Below is a small trained network, with its code and all its weights. Each question gives an input and a class and asks what happens when units are switched off, that is, made to give their printed mean instead of their output.

import numpy as np


def w(rows, s, z=0):
    codes = np.array(rows[::2]) - 128.0
    scale = np.full(codes.shape[1], s)
    scale[-1] = z or s
    return codes * scale


def f(y):
    return np.maximum(y, 0)


def log_softmax(a):
    a = a - a.max(-1, keepdims=True)
    return a - np.log(np.exp(a).sum(-1, keepdims=True))


def net(x, mask):
    res = np.array(x, float).reshape(1, 6) / 4 @ E
    y = f(res @ A[0][:, :-1].T + A[0][:, -1])
    res = res + np.where(mask, y, B[0][:, -1]) @ B[0][:, :-1]
    return log_softmax(res[-1] @ U[:, :-1].T + U[:, -1])


A, B = {}, {}
E = w([
[160,140,81,203,81],'x0',
[85,97,143,197,135],'x1',
[152,217,27,79,127],'x2',
[220,110,128,35,77],'x3',
[118,128,107,64,241],'x4',
[98,78,145,60,253],'x5',
],0.0077)
A[0] = w([
[137,154,144,57,5,160],'n0',
[96,104,110,86,137,128],'n1',
[102,191,192,2,120,246],'n2',
[121,160,136,79,84,171],'n3',
[68,60,152,73,170,182],'n4',
[63,182,136,133,29,248],'n5',
[73,193,138,163,222,142],'n6',
[146,67,128,201,156,250],'n7',
[153,139,181,226,81,206],'n8',
[227,91,88,187,117,228],'n9',
[150,65,210,160,189,176],'n10',
[150,159,90,174,181,205],'n11',
[222,89,99,60,149,60],'n12',
[173,96,131,100,85,79],'n13',
],0.0083,0.0018)
B[0] = w([
[189,70,122,139,127,235],'n0',
[123,144,136,176,214,173],'n1',
[204,61,2,143,131,253],'n2',
[81,70,68,201,148,180],'n3',
[194,184,108,166,151,245],'n4',
[196,109,97,143,179,233],'n5',
[127,10,121,129,184,226],'n6',
[149,169,174,77,116,214],'n7',
[147,158,81,59,107,255],'n8',
[63,110,228,94,101,207],'n9',
[114,66,157,108,145,239],'n10',
[80,121,125,86,106,184],'n11',
[79,64,205,152,157,224],'n12',
[90,83,157,128,126,178],'n13',
],0.0068,0.0063)
U = w([
[160,63,172,2,75,254],'0',
[78,220,202,142,241,7],'1',
[228,108,26,184,195,112],'2',
],0.0055,0.00084)

Each question gives the input, the list of numbers given to net, and the class t.
The units are the neurons (one row each of A and B). Each row of codes is followed by its name. A weight is (code - 128) times the scale printed after its matrix; where a second scale follows, it is the last column's (A, B and U).
mask holds one flag per neuron, in row order. A switched-off neuron (its flag False) gives its mean, the last column of its row in B, instead of its output. The means were averaged over made-up inputs and are rounded, as every weight is.
A unit's drop is (log p(t) with every unit on - log p(t) with that unit switched off) / (log p(t) with every unit on - log p(t) with every unit switched off).
The circuit of an input: a set's keep is (log p(t) with only the set's units on - log p(t) with every unit switched off) / (log p(t) with every unit on - log p(t) with every unit switched off). Starting from the 12 units with the biggest drops (on a tie, the unit counted first), units are removed one at a time, each time the one whose removal leaves the highest keep (on an exact tie, the one counted first), for as long as the keep stays at least 0.8.
circuit, biggest first: the units of the circuit, biggest drop first
top k neurons: the k neurons with the biggest drops, biggest first
drop when u is switched off: that unit's drop, to one decimal
input [6,6,2,0,-6,3], class 0: circuit, biggest first => (n9 n4 n2)
input [7,2,-2,6,-1,-8], class 0: circuit, biggest first => (n9)
input [-8,4,3,-3,-3,7], class 2: circuit, biggest first => (n2 n4)
input [5,4,5,5,1,-4], class 0: top 2 neurons => (n9 n2)
input [-5,0,5,7,-7,3], class 2: circuit, biggest first => (n2 n3)
input [-8,4,-4,8,7,8], class 2: circuit, biggest first => (n2 n4)
input [8,7,-1,3,8,0], class 1: circuit, biggest first => (n2 n0 n9)
input [-7,-1,6,5,-7,-2], class 2: top 2 neurons => (n2 n3)
input [7,6,3,-1,-7,-1], class 0: circuit, biggest first => (n9 n8)
input [5,7,-2,0,8,-6], class 1: top 2 neurons => (n2 n0)
input [-7,2,8,-6,5,6], class 2: top 2 neurons => (n2 n6)
input [-2,-7,1,8,7,-2], class 2: top 2 neurons => (n2 n3)
input [-4,-7,-4,1,6,4], class 2: drop when n2 is switched off => 0.6
input [-5,-8,4,-7,6,4], class 2: drop when n6 is switched off => 0.1
input [-7,4,6,8,-5,8], class 2: drop when n6 is switched off => 0.0
input [4,7,-8,-3,-7,3], class 0: top neuron => (n8)
